Below are the code and all the weights of a small trained network. Each question names an input and a target symbol and asks about switching units off, where a switched-off unit gives its printed mean instead of its output.

import numpy as np


def w(rows, s, z=0):
    codes = np.array(rows[::2]) - 128.0
    scale = np.full(codes.shape[1], s)
    scale[-1] = z or s
    return codes * scale


def norm(h):
    return h / np.sqrt((h * h).mean(-1, keepdims=True) + 1e-5)


def f(y):
    return y / 2 * (1 + np.tanh(0.7978845608 * (y + 0.044715 * y**3)))


def softmax(a):
    e = np.exp(a - a.max(-1, keepdims=True))
    return e / e.sum(-1, keepdims=True)


def log_softmax(a):
    a = a - a.max(-1, keepdims=True)
    return a - np.log(np.exp(a).sum(-1, keepdims=True))


def net(x, mask):
    ids = ['αγδηθξπσ'.index(c) for c in x.split()]
    T = len(ids)
    res = E[ids] + P[:T]
    r = norm(res)
    for j in range(2):
        rows = slice(2 * j, 2 * j + 2)
        q, k, v = (r @ M[0][rows].T for M in (Q, K, V))
        z = softmax(np.where(np.tri(T) > 0, q @ k.T / 2**0.5, -1e9)) @ v
        o = O[0][rows]
        res = res + np.where(mask[j], z, o[:, -1]) @ o[:, :-1]
    y = f(norm(res) @ A[0][:, :-1].T + A[0][:, -1])
    res = res + np.where(mask[2:6], y, B[0][:, -1]) @ B[0][:, :-1]
    return log_softmax(norm(res)[-1] @ U[:, :-1].T + U[:, -1])


Q, K, V, O, A, B = {}, {}, {}, {}, {}, {}
E = w([
[118,156,147,111,175,111,132],'α',
[122,138,133,112,153,104,163],'γ',
[111,151,122,85,144,117,150],'δ',
[85,136,133,114,159,144,116],'η',
[111,99,132,167,166,123,110],'θ',
[178,119,124,139,124,60,129],'ξ',
[120,46,81,130,3,130,133],'π',
[155,140,147,96,83,136,45],'σ',
],0.0014)
P = w([
[163,140,213,175,52,168,143],'0',
[96,105,131,76,109,88,135],'1',
[113,88,96,76,150,99,123],'2',
[112,83,103,80,198,109,119],'3',
[146,160,8,179,187,93,142],'4',
[140,215,2,230,157,76,141],'5',
],0.00078)
Q[0] = w([
[186,25,236,34,80,109,72],'head 1',
[248,219,184,175,59,165,119],'head 1',
[120,3,108,58,177,31,97],'head 2',
[103,45,250,20,78,175,97],'head 2',
],0.0031)
K[0] = w([
[120,195,254,161,121,173,178],'head 1',
[80,171,124,106,195,127,164],'head 1',
[147,143,173,137,40,183,104],'head 2',
[135,151,221,199,136,144,173],'head 2',
],0.005)
V[0] = w([
[212,111,88,115,72,81,112],'head 1',
[170,110,138,237,173,111,83],'head 1',
[123,118,151,105,103,184,5],'head 2',
[179,219,163,85,176,102,80],'head 2',
],0.0031)
O[0] = w([
[185,132,182,106,127,83,54,3],'head 1',
[115,38,72,3,170,98,130,71],'head 1',
[124,221,56,110,120,134,89,174],'head 2',
[213,102,92,97,103,189,117,251],'head 2',
],0.0038,0.00041)
A[0] = w([
[125,86,183,80,160,95,93,180],'neuron 1',
[69,208,220,186,181,2,60,51],'neuron 2',
[192,172,154,69,177,201,143,49],'neuron 3',
[79,74,176,193,141,110,171,2],'neuron 4',
],0.0027,0.0016)
B[0] = w([
[158,178,162,238,132,130,123,180],'neuron 1',
[125,11,39,121,12,149,144,255],'neuron 2',
[124,38,85,181,67,132,126,90],'neuron 3',
[73,130,159,4,123,191,215,59],'neuron 4',
],0.0019,0.00079)
U = w([
[223,47,57,109,119,228,162,139],'α',
[126,97,253,146,131,145,194,92],'γ',
[151,199,209,218,108,186,172,39],'δ',
[35,243,67,165,139,187,174,136],'η',
[33,85,85,38,228,86,159,249],'θ',
[213,74,210,89,185,32,67,100],'ξ',
[42,80,127,166,8,39,102,153],'π',
[179,246,88,85,95,133,3,70],'σ',
],0.0064,0.0013)

Each question gives the input, a string of symbols that net reads in full, and the target symbol t.
The units are the heads (2 rows each of Q, K, V and O) and the neurons (one row each of A and B). Each row of codes is followed by its name. A weight is (code - 128) times the scale printed after its matrix; where a second scale follows, it is the last column's (O, A, B and U).
mask holds one flag per unit, heads first, then neurons. A switched-off unit (its flag False) gives its mean, the last column of its rows in O or B, instead of its output. The means were averaged over made-up inputs and are rounded, as every weight is.
A unit's drop is (log p(t) with every unit on - log p(t) with that unit switched off) / (log p(t) with every unit on - log p(t) with every unit switched off).
The circuit of an input: a set's keep is (log p(t) with only the set's units on - log p(t) with every unit switched off) / (log p(t) with every unit on - log p(t) with every unit switched off). Starting from all 6 units, units are removed one at a time, each time the one whose removal leaves the highest keep (on an exact tie, the one counted first), for as long as the keep stays at least 0.8.
units of the circuit, in order: the units of the circuit, biggest drop first
most important unit: the unit with the biggest drop
k most important neurons: the k neurons with the biggest drops, biggest first
heads that matter: for each layer, one digit per head in row order, 1 if its drop is at least 0.15 and else 0, layers parted by /
input θ α σ α γ, target σ: heads that matter -> 11
input η η α, target η: most important unit -> head 1
input η η π π, target η: units of the circuit, in order -> [head 1; head 2]
input α α η δ, target α: heads that matter -> 01
input α α δ δ α δ, target δ: units of the circuit, in order -> [head 1; head 2]
input γ σ σ θ, target σ: heads that matter -> 01
input θ θ δ θ θ, target θ: heads that matter -> 10
input θ α γ ξ θ α, target ξ: heads that matter -> 11
input η η ξ, target η: heads that matter -> 10
input η π ξ, target π: heads that matter -> 01
input γ α θ, target γ: heads that matter -> 01
input σ ξ α π, target σ: units of the circuit, in order -> [head 2; head 1]
input ξ ξ θ, target ξ: heads that matter -> 10
input θ α η π, target θ: units of the circuit, in order -> [head 1; head 2; neuron 2]
input α θ η σ, target α: most important unit -> head 2
input θ α π θ θ α, target θ: heads that matter -> 11
input σ η δ, target σ: heads that matter -> 01
input π α π θ δ, target π: heads that matter -> 11
input θ ξ α, target ξ: heads that matter -> 10
input η γ γ, target η: units of the circuit, in order -> [head 1]
input α ξ γ, target ξ: heads that matter -> 10
input ξ π θ π α, target π: units of the circuit, in order -> [neuron 2; head 2]
input η θ θ α γ ξ, target ξ: units of the circuit, in order -> [head 2; neuron 2; head 1]
input ξ γ π, target ξ: 2 most important neurons -> [neuron 2; neuron 3]
input γ α α, target γ: units of the circuit, in order -> [head 2; head 1]
input α η α π α, target π: units of the circuit, in order -> [neuron 2; head 1; head 2]
input η ξ π η, target π: units of the circuit, in order -> [neuron 2; head 1]
input γ θ δ, target γ: units of the circuit, in order -> [head 2]
